Below is a small trained network, with its code and all its weights. Each question gives an input and a class and asks what happens when units are switched off, that is, made to give their printed mean instead of their output.

import numpy as np


def w(rows, s, z=0):
    codes = np.array(rows[::2]) - 128.0
    scale = np.full(codes.shape[1], s)
    scale[-1] = z or s
    return codes * scale


def norm(h):
    return h / np.sqrt((h * h).mean(-1, keepdims=True) + 1e-5)


def f(y):
    return np.maximum(y, 0)


def log_softmax(a):
    a = a - a.max(-1, keepdims=True)
    return a - np.log(np.exp(a).sum(-1, keepdims=True))


def net(x, mask):
    res = np.array(x, float).reshape(1, 7) / 4 @ E
    u = 0
    for l in range(3):
        y = f(norm(res) @ A[l][:, :-1].T + A[l][:, -1])
        res = res + np.where(mask[u : u + 3], y, B[l][:, -1]) @ B[l][:, :-1]
        u += 3
    return log_softmax(norm(res)[-1] @ U[:, :-1].T + U[:, -1])


A, B = {}, {}
E = w([
[240,111,37,131],'x0',
[64,25,52,141],'x1',
[129,127,131,125],'x2',
[166,77,153,254],'x3',
[126,130,126,130],'x4',
[129,127,131,126],'x5',
[126,130,124,131],'x6',
],0.015)
A[0] = w([
[146,152,236,208,32],'0.n1',
[244,121,203,209,2],'0.n2',
[254,187,141,133,35],'0.n3',
],0.016,0.009)
B[0] = w([
[67,180,169,179,253],'0.n1',
[116,154,3,219,255],'0.n2',
[216,149,210,51,241],'0.n3',
],0.025,0.0054)
A[1] = w([
[251,87,88,170,77],'1.n1',
[187,199,176,195,3],'1.n2',
[167,72,178,247,136],'1.n3',
],0.028,0.0065)
B[1] = w([
[92,145,6,208,248],'1.n1',
[120,171,77,215,234],'1.n2',
[161,71,234,165,252],'1.n3',
],0.026,0.011)
A[2] = w([
[229,133,4,109,111],'2.n1',
[120,241,101,172,185],'2.n2',
[53,105,34,128,3],'2.n3',
],0.029,0.0059)
B[2] = w([
[251,51,156,99,214],'2.n1',
[117,185,159,31,250],'2.n2',
[27,97,123,115,203],'2.n3',
],0.025,0.02)
U = w([
[98,216,152,47,92],'0',
[4,106,97,106,172],'1',
[236,150,118,62,164],'2',
[140,11,56,70,65],'3',
[98,227,171,207,195],'4',
[111,61,188,202,210],'5',
[199,210,24,213,123],'6',
[129,47,40,236,4],'7',
],0.027,0.0018)

Each question gives the input, the list of numbers given to net, and the class t.
The units are the neurons (one row each of A and B). Each row of codes is followed by its name. A weight is (code - 128) times the scale printed after its matrix; where a second scale follows, it is the last column's (A, B and U).
mask holds one flag per neuron, layer by layer. A switched-off neuron (its flag False) gives its mean, the last column of its row in B, instead of its output. The means were averaged over made-up inputs and are rounded, as every weight is.
A unit's drop is (log p(t) with every unit on - log p(t) with that unit switched off) / (log p(t) with every unit on - log p(t) with every unit switched off).
The circuit of an input: a set's keep is (log p(t) with only the set's units on - log p(t) with every unit switched off) / (log p(t) with every unit on - log p(t) with every unit switched off). Starting from all 9 units, units are removed one at a time, each time the one whose removal leaves the highest keep (on an exact tie, the one counted first), for as long as the keep stays at least 0.8.
units of the circuit, in order: the units of the circuit, biggest drop first
most important unit: the unit with the biggest drop
k most important neurons: the k neurons with the biggest drops, biggest first
top k neurons in layer l: the k neurons of layer l with the biggest drops, biggest first
drop when u is switched off: that unit's drop, to one decimal
input [1,-6,7,-8,0,4,-3], class 2: units of the circuit, in order : [0.n1]
input [7,2,3,1,2,-6,-5], class 7: units of the circuit, in order : [1.n1, 2.n3]
input [8,3,-5,-1,-2,2,-2], class 3: 4 most important neurons : [2.n1, 1.n2, 2.n3, 0.n1]
input [-5,6,8,1,5,6,5], class 5: 4 most important neurons : [2.n2, 1.n1, 2.n3, 1.n2]
input [-2,6,1,1,1,-4,3], class 5: top 2 neurons in layer 1 : [1.n1, 1.n2]
input [7,1,5,-5,-1,3,-7], class 3: units of the circuit, in order : [2.n3, 1.n1, 2.n1]
input [-3,2,1,-6,1,3,0], class 1: 4 most important neurons : [0.n3, 1.n3, 2.n1, 2.n2]
input [6,3,-6,0,-6,-3,-3], class 3: 3 most important neurons : [2.n1, 0.n1, 1.n2]
input [1,3,8,-8,-7,-1,-1], class 3: top 2 neurons in layer 0 : [0.n1, 0.n3]
input [8,1,8,-5,-3,-1,-8], class 3: units of the circuit, in order : [1.n1, 2.n3, 2.n1]
input [-1,-1,-6,6,-2,-5,8], class 4: 3 most important neurons : [0.n1, 0.n2, 2.n1]
input [-6,8,-1,1,2,1,0], class 5: 4 most important neurons : [2.n2, 1.n1, 1.n2, 2.n3]
input [-6,-8,-2,0,3,1,-6], class 0: 2 most important neurons : [2.n2, 1.n3]
input [-1,7,-7,8,-7,-1,-8], class 5: most important unit : 1.n3
input [1,-7,5,3,-4,-8,4], class 6: 4 most important neurons : [0.n2, 1.n2, 0.n3, 2.n3]
input [-6,1,7,-6,-6,8,-4], class 1: 4 most important neurons : [2.n1, 0.n3, 2.n2, 0.n1]
input [-2,2,4,-4,-3,-4,-7], class 1: top 2 neurons in layer 1 : [1.n3, 1.n2]
input [2,-5,2,1,-4,6,1], class 6: 3 most important neurons : [0.n2, 1.n2, 1.n1]
input [0,4,-2,2,3,-4,2], class 5: 4 most important neurons : [0.n2, 1.n3, 0.n3, 1.n2]
input [2,-5,-6,2,4,-3,-8], class 6: units of the circuit, in order : [0.n2]
input [1,-2,5,-7,4,-3,-5], class 2: top 2 neurons in layer 2 : [2.n3, 2.n2]
input [-1,0,5,0,0,-2,5], class 0: drop when 1.n1 is switched off : 0.0
